Here is a tiny trained network, its code and every weight. The questions are about switching its units off for an input and a class, where a switched-off unit gives its printed mean instead of its output.

import numpy as np


def w(rows, s, z=0):
    codes = np.array(rows[::2]) - 128.0
    scale = np.full(codes.shape[1], s)
    scale[-1] = z or s
    return codes * scale


def norm(h):
    return h / np.sqrt((h * h).mean(-1, keepdims=True) + 1e-5)


def f(y):
    return np.maximum(y, 0)


def log_softmax(a):
    a = a - a.max(-1, keepdims=True)
    return a - np.log(np.exp(a).sum(-1, keepdims=True))


def net(x, mask):
    res = np.array(x, float).reshape(1, 5) / 4 @ E
    u = 0
    for l in range(3):
        y = f(norm(res) @ A[l][:, :-1].T + A[l][:, -1])
        res = res + np.where(mask[u : u + 12], y, B[l][:, -1]) @ B[l][:, :-1]
        u += 12
    return log_softmax(norm(res)[-1] @ U[:, :-1].T + U[:, -1])


A, B = {}, {}
E = w([
[160,73,4,182,77,113,110],'x0',
[39,52,93,61,170,124,186],'x1',
[61,103,175,131,55,80,56],'x2',
[138,54,151,147,143,192,78],'x3',
[89,164,83,114,227,90,24],'x4',
],0.0035)
A[0] = w([
[117,107,161,167,50,162,213,1],'0.n0',
[48,80,186,122,38,81,50,58],'0.n1',
[181,51,179,158,166,187,57,90],'0.n2',
[105,214,97,108,93,21,184,20],'0.n3',
[181,157,82,100,189,168,179,34],'0.n4',
[59,178,151,93,3,2,102,90],'0.n5',
[127,15,162,153,184,228,89,67],'0.n6',
[131,217,87,101,143,6,225,90],'0.n7',
[60,91,103,73,170,96,123,79],'0.n8',
[166,217,167,204,74,170,101,94],'0.n9',
[65,95,120,120,87,166,212,138],'0.n10',
[145,145,238,54,151,222,156,101],'0.n11',
],0.0051,0.006)
B[0] = w([
[222,65,178,92,17,113,224,153],'0.n0',
[137,76,140,214,222,237,146,203],'0.n1',
[73,201,97,68,37,154,142,194],'0.n2',
[50,200,98,61,34,185,128,151],'0.n3',
[152,63,148,217,211,221,166,159],'0.n4',
[126,59,159,182,161,253,102,227],'0.n5',
[43,217,93,73,11,208,137,196],'0.n6',
[65,141,119,92,34,235,87,210],'0.n7',
[171,75,165,88,141,118,139,184],'0.n8',
[241,161,143,94,105,90,88,209],'0.n9',
[187,70,159,67,128,92,126,238],'0.n10',
[78,154,124,192,90,45,191,253],'0.n11',
],0.0049,0.0031)
A[1] = w([
[121,160,117,154,219,92,49,77],'1.n0',
[68,178,55,134,232,154,51,106],'1.n1',
[69,58,130,90,112,161,173,171],'1.n2',
[201,204,64,130,205,191,254,104],'1.n3',
[140,77,15,196,109,66,131,4],'1.n4',
[84,181,214,124,183,151,125,88],'1.n5',
[76,177,84,108,215,75,47,16],'1.n6',
[158,52,44,148,66,190,103,113],'1.n7',
[174,109,70,123,103,133,91,81],'1.n8',
[73,143,109,104,140,151,46,132],'1.n9',
[138,103,143,158,82,97,175,31],'1.n10',
[87,171,217,139,175,107,144,17],'1.n11',
],0.0052,0.0041)
B[1] = w([
[171,101,183,123,50,141,169,158],'1.n0',
[183,64,197,118,28,150,225,195],'1.n1',
[186,185,102,133,166,98,34,252],'1.n2',
[42,11,218,216,112,178,1,206],'1.n3',
[29,159,140,184,112,42,214,145],'1.n4',
[104,150,59,212,100,74,195,175],'1.n5',
[207,46,221,71,7,115,239,152],'1.n6',
[78,201,150,172,163,80,196,232],'1.n7',
[107,174,150,134,119,96,150,157],'1.n8',
[184,124,157,144,86,164,201,187],'1.n9',
[152,73,127,109,82,124,145,142],'1.n10',
[75,165,81,182,113,68,191,147],'1.n11',
],0.0054,0.0046)
A[2] = w([
[175,124,164,200,94,108,167,169],'2.n0',
[74,157,129,83,78,169,75,59],'2.n1',
[93,30,69,6,194,83,157,5],'2.n2',
[169,175,102,50,64,26,160,154],'2.n3',
[74,165,90,105,62,158,131,43],'2.n4',
[165,84,134,24,237,95,126,47],'2.n5',
[219,148,146,131,73,178,175,180],'2.n6',
[70,88,73,48,133,140,156,79],'2.n7',
[33,49,138,87,137,125,177,189],'2.n8',
[57,144,118,203,160,11,186,29],'2.n9',
[177,71,2,188,57,130,125,119],'2.n10',
[187,89,168,92,122,105,181,36],'2.n11',
],0.0051,0.0018)
B[2] = w([
[107,104,69,85,187,110,130,253],'2.n0',
[120,155,60,99,147,138,156,161],'2.n1',
[192,181,153,136,116,123,76,154],'2.n2',
[113,84,160,172,194,174,108,196],'2.n3',
[102,131,85,104,143,163,144,167],'2.n4',
[148,163,81,134,177,117,95,141],'2.n5',
[108,105,76,71,161,108,111,252],'2.n6',
[143,174,134,128,87,135,109,149],'2.n7',
[179,180,132,176,84,125,93,205],'2.n8',
[118,159,124,138,183,82,173,187],'2.n9',
[108,170,254,101,98,135,149,188],'2.n10',
[142,90,85,100,113,94,120,173],'2.n11',
],0.007,0.0049)
U = w([
[170,22,151,52,78,96,190,156],'0',
[57,210,95,103,58,208,134,147],'1',
[64,170,153,203,163,16,209,149],'2',
[110,42,179,244,153,200,75,143],'3',
[234,187,130,114,157,68,22,137],'4',
[89,84,50,110,247,127,125,113],'5',
[101,97,78,145,156,94,104,45],'6',
[83,88,70,145,155,81,85,7],'7',
],0.012,0.011)

Each question gives the input, the list of numbers given to net, and the class t.
The units are the neurons (one row each of A and B). Each row of codes is followed by its name. A weight is (code - 128) times the scale printed after its matrix; where a second scale follows, it is the last column's (A, B and U).
mask holds one flag per neuron, layer by layer. A switched-off neuron (its flag False) gives its mean, the last column of its row in B, instead of its output. The means were averaged over made-up inputs and are rounded, as every weight is.
A unit's drop is (log p(t) with every unit on - log p(t) with that unit switched off) / (log p(t) with every unit on - log p(t) with every unit switched off).
The circuit of an input: a set's keep is (log p(t) with only the set's units on - log p(t) with every unit switched off) / (log p(t) with every unit on - log p(t) with every unit switched off). Starting from the 12 units with the biggest drops (on a tie, the unit counted first), units are removed one at a time, each time the one whose removal leaves the highest keep (on an exact tie, the one counted first), for as long as the keep stays at least 0.8.
circuit, biggest first: the units of the circuit, biggest drop first
unit that matters most: the unit with the biggest drop
k most important neurons: the k neurons with the biggest drops, biggest first
k most important neurons of layer l: the k neurons of layer l with the biggest drops, biggest first
input [-7,8,-6,0,3], class 4: 3 most important neurons	[1.n7, 2.n2, 0.n8]
input [2,5,5,0,0], class 3: unit that matters most	0.n1
input [7,-7,8,8,3], class 1: 2 most important neurons of layer 1	[1.n3, 1.n2]
input [4,4,-3,-3,4], class 0: 2 most important neurons	[1.n1, 0.n11]
input [-2,-8,7,-2,-7], class 4: 3 most important neurons	[0.n9, 1.n3, 1.n1]
input [4,-5,5,-5,4], class 1: 3 most important neurons of layer 1	[1.n3, 1.n2, 1.n7]
input [-7,3,3,-5,7], class 0: 2 most important neurons	[1.n6, 1.n1]
input [8,1,8,0,1], class 2: 2 most important neurons of layer 2	[2.n9, 2.n3]
input [-3,-1,-1,-2,1], class 5: 2 most important neurons	[0.n7, 1.n7]
input [-1,-4,-6,0,5], class 3: 2 most important neurons	[1.n3, 0.n4]
input [-7,6,0,3,6], class 2: 2 most important neurons	[1.n5, 1.n11]
input [1,3,2,8,-7], class 1: 3 most important neurons	[0.n6, 0.n2, 1.n1]
input [-7,-7,-4,1,-5], class 2: 2 most important neurons	[0.n11, 1.n2]
input [4,4,3,2,-1], class 2: circuit, biggest first	[1.n7]
input [4,4,-4,2,-3], class 2: 2 most important neurons of layer 0	[0.n5, 0.n1]
input [3,8,-7,-7,-4], class 4: 3 most important neurons	[0.n10, 2.n2, 1.n2]
input [8,-4,-7,8,-6], class 1: 2 most important neurons	[0.n2, 0.n6]
input [-5,-5,-3,4,0], class 2: 2 most important neurons	[0.n11, 0.n7]
input [0,4,-3,-2,4], class 0: 2 most important neurons of layer 0	[0.n10, 0.n0]
input [7,0,-3,-4,5], class 2: circuit, biggest first	[1.n4]
input [6,0,-6,0,-3], class 2: 2 most important neurons of layer 1	[1.n7, 1.n4]
input [0,-8,-1,1,-6], class 4: 3 most important neurons of layer 1	[1.n1, 1.n6, 1.n9]
input [5,-4,-4,-3,-2], class 2: 2 most important neurons of layer 1	[1.n7, 1.n2]
